Below are the code and all the weights of a small trained network. Each question names an input and a target symbol and asks about switching units off, where a switched-off unit gives its printed mean instead of its output.

import numpy as np


def w(rows, s, z=0):
    codes = np.array(rows[::2]) - 128.0
    scale = np.full(codes.shape[1], s)
    scale[-1] = z or s
    return codes * scale


def norm(h):
    return h / np.sqrt((h * h).mean(-1, keepdims=True) + 1e-5)


def f(y):
    return np.maximum(y, 0)


def softmax(a):
    e = np.exp(a - a.max(-1, keepdims=True))
    return e / e.sum(-1, keepdims=True)


def log_softmax(a):
    a = a - a.max(-1, keepdims=True)
    return a - np.log(np.exp(a).sum(-1, keepdims=True))


def net(x, mask):
    ids = ['αδζθλμσ'.index(c) for c in x.split()]
    T = len(ids)
    res = E[ids] + P[:T]
    r = norm(res)
    for j in range(2):
        rows = slice(3 * j, 3 * j + 3)
        q, k, v = (r @ M[0][rows].T for M in (Q, K, V))
        z = softmax(np.where(np.tri(T) > 0, q @ k.T / 3**0.5, -1e9)) @ v
        o = O[0][rows]
        res = res + np.where(mask[j], z, o[:, -1]) @ o[:, :-1]
    y = f(norm(res) @ A[0][:, :-1].T + A[0][:, -1])
    res = res + np.where(mask[2:14], y, B[0][:, -1]) @ B[0][:, :-1]
    return log_softmax(norm(res)[-1] @ U[:, :-1].T + U[:, -1])


Q, K, V, O, A, B = {}, {}, {}, {}, {}, {}
E = w([
[146,81,116,156],'α',
[88,180,167,206],'δ',
[83,133,125,163],'ζ',
[181,102,163,177],'θ',
[70,112,17,74],'λ',
[38,247,164,139],'μ',
[141,59,160,48],'σ',
],0.016)
P = w([
[208,109,65,7],'0',
[119,43,179,209],'1',
[161,147,85,32],'2',
[65,64,172,198],'3',
[159,168,96,28],'4',
[26,86,171,207],'5',
[151,174,99,28],'6',
[3,126,161,224],'7',
[153,177,100,33],'8',
[9,206,184,237],'9',
[153,180,108,27],'10',
[11,149,151,242],'11',
[167,163,100,35],'12',
],0.0069)
Q[0] = w([
[8,100,165,148],'h0',
[230,254,100,126],'h0',
[45,39,206,164],'h0',
[114,219,128,28],'h1',
[27,81,121,236],'h1',
[161,82,77,82],'h1',
],0.0087)
K[0] = w([
[46,151,189,89],'h0',
[130,121,57,158],'h0',
[109,117,169,9],'h0',
[188,155,102,170],'h1',
[71,158,131,97],'h1',
[125,156,86,157],'h1',
],0.012)
V[0] = w([
[222,57,24,154],'h0',
[104,37,139,2],'h0',
[133,122,249,107],'h0',
[189,176,93,146],'h1',
[128,120,171,146],'h1',
[134,111,230,54],'h1',
],0.0078)
O[0] = w([
[130,13,72,171,62],'h0',
[145,220,236,102,253],'h0',
[140,98,210,102,145],'h0',
[126,254,140,194,85],'h1',
[193,110,202,140,106],'h1',
[128,112,134,47,121],'h1',
],0.0066,0.0033)
A[0] = w([
[121,51,245,203,128],'n0',
[194,50,100,138,25],'n1',
[133,156,194,252,46],'n2',
[113,101,173,184,216],'n3',
[190,220,132,64,46],'n4',
[72,126,61,68,89],'n5',
[208,101,138,144,1],'n6',
[141,126,86,103,60],'n7',
[163,111,78,86,162],'n8',
[168,139,47,184,92],'n9',
[91,161,64,183,35],'n10',
[146,191,116,61,36],'n11',
],0.014,0.0056)
B[0] = w([
[77,183,199,215,255],'n0',
[199,60,81,118,174],'n1',
[44,29,2,118,217],'n2',
[44,205,107,119,226],'n3',
[125,34,114,166,179],'n4',
[140,142,185,177,245],'n5',
[226,207,176,122,150],'n6',
[74,156,84,174,151],'n7',
[65,239,88,123,207],'n8',
[131,126,198,107,175],'n9',
[162,49,122,116,183],'n10',
[167,48,182,157,177],'n11',
],0.0085,0.0064)
U = w([
[135,19,142,187,121],'α',
[66,3,68,133,75],'δ',
[172,73,53,129,254],'ζ',
[90,189,61,92,105],'θ',
[93,159,205,113,51],'λ',
[193,148,127,161,177],'μ',
[116,49,123,54,233],'σ',
],0.018,0.0042)

Each question gives the input, a string of symbols that net reads in full, and the target symbol t.
The units are the heads (3 rows each of Q, K, V and O) and the neurons (one row each of A and B). Each row of codes is followed by its name. A weight is (code - 128) times the scale printed after its matrix; where a second scale follows, it is the last column's (O, A, B and U).
mask holds one flag per unit, heads first, then neurons. A switched-off unit (its flag False) gives its mean, the last column of its rows in O or B, instead of its output. The means were averaged over made-up inputs and are rounded, as every weight is.
A unit's drop is (log p(t) with every unit on - log p(t) with that unit switched off) / (log p(t) with every unit on - log p(t) with every unit switched off).
The circuit of an input: a set's keep is (log p(t) with only the set's units on - log p(t) with every unit switched off) / (log p(t) with every unit on - log p(t) with every unit switched off). Starting from the 12 units with the biggest drops (on a tie, the unit counted first), units are removed one at a time, each time the one whose removal leaves the highest keep (on an exact tie, the one counted first), for as long as the keep stays at least 0.8.
units of the circuit, in order: the units of the circuit, biggest drop first
most important unit: the unit with the biggest drop
k most important neurons: the k neurons with the biggest drops, biggest first
heads that matter: for each layer, one digit per head in row order, 1 if its drop is at least 0.15 and else 0, layers parted by /
drop of u: that unit's drop, to one decimal
input μ μ ζ λ, target θ: units of the circuit, in order	[h0; n2]
input μ μ δ σ θ σ α σ ζ δ δ, target δ: most important unit	n4
input δ θ μ λ λ λ λ α λ α, target δ: heads that matter	00
input μ θ μ ζ σ δ μ λ σ λ, target λ: units of the circuit, in order	[n2; n5]
input σ θ λ σ λ λ λ θ ζ, target α: heads that matter	00
input ζ θ ζ λ θ α λ ζ, target δ: 3 most important neurons	[n2; n10; n8]
input ζ σ ζ θ λ δ μ λ σ μ θ δ, target θ: units of the circuit, in order	[n3; n2; h0]
input μ σ θ μ λ ζ, target θ: 2 most important neurons	[n3; n2]
input α α μ α σ δ μ δ, target θ: units of the circuit, in order	[n2; n3; h0]
input δ σ α, target ζ: heads that matter	00
input α σ λ λ ζ θ δ θ λ ζ, target δ: 3 most important neurons	[n2; n8; n10]
input δ λ λ α ζ, target α: 2 most important neurons	[n10; n2]
input μ λ ζ μ, target θ: 2 most important neurons	[n0; n5]
input λ σ λ θ, target λ: units of the circuit, in order	[n3]
input λ μ σ θ, target λ: 2 most important neurons	[n0; n3]
input α σ δ α ζ λ μ δ λ σ δ α, target λ: heads that matter	11
input α δ α δ μ α, target θ: heads that matter	00
input ζ ζ σ σ α λ, target λ: drop of h0	0.8
input λ δ μ ζ, target θ: drop of n3	0.5
input θ μ λ μ μ δ θ δ λ θ, target δ: drop of n3	-0.1
input σ λ θ μ σ α α λ δ, target δ: most important neuron	[n2]
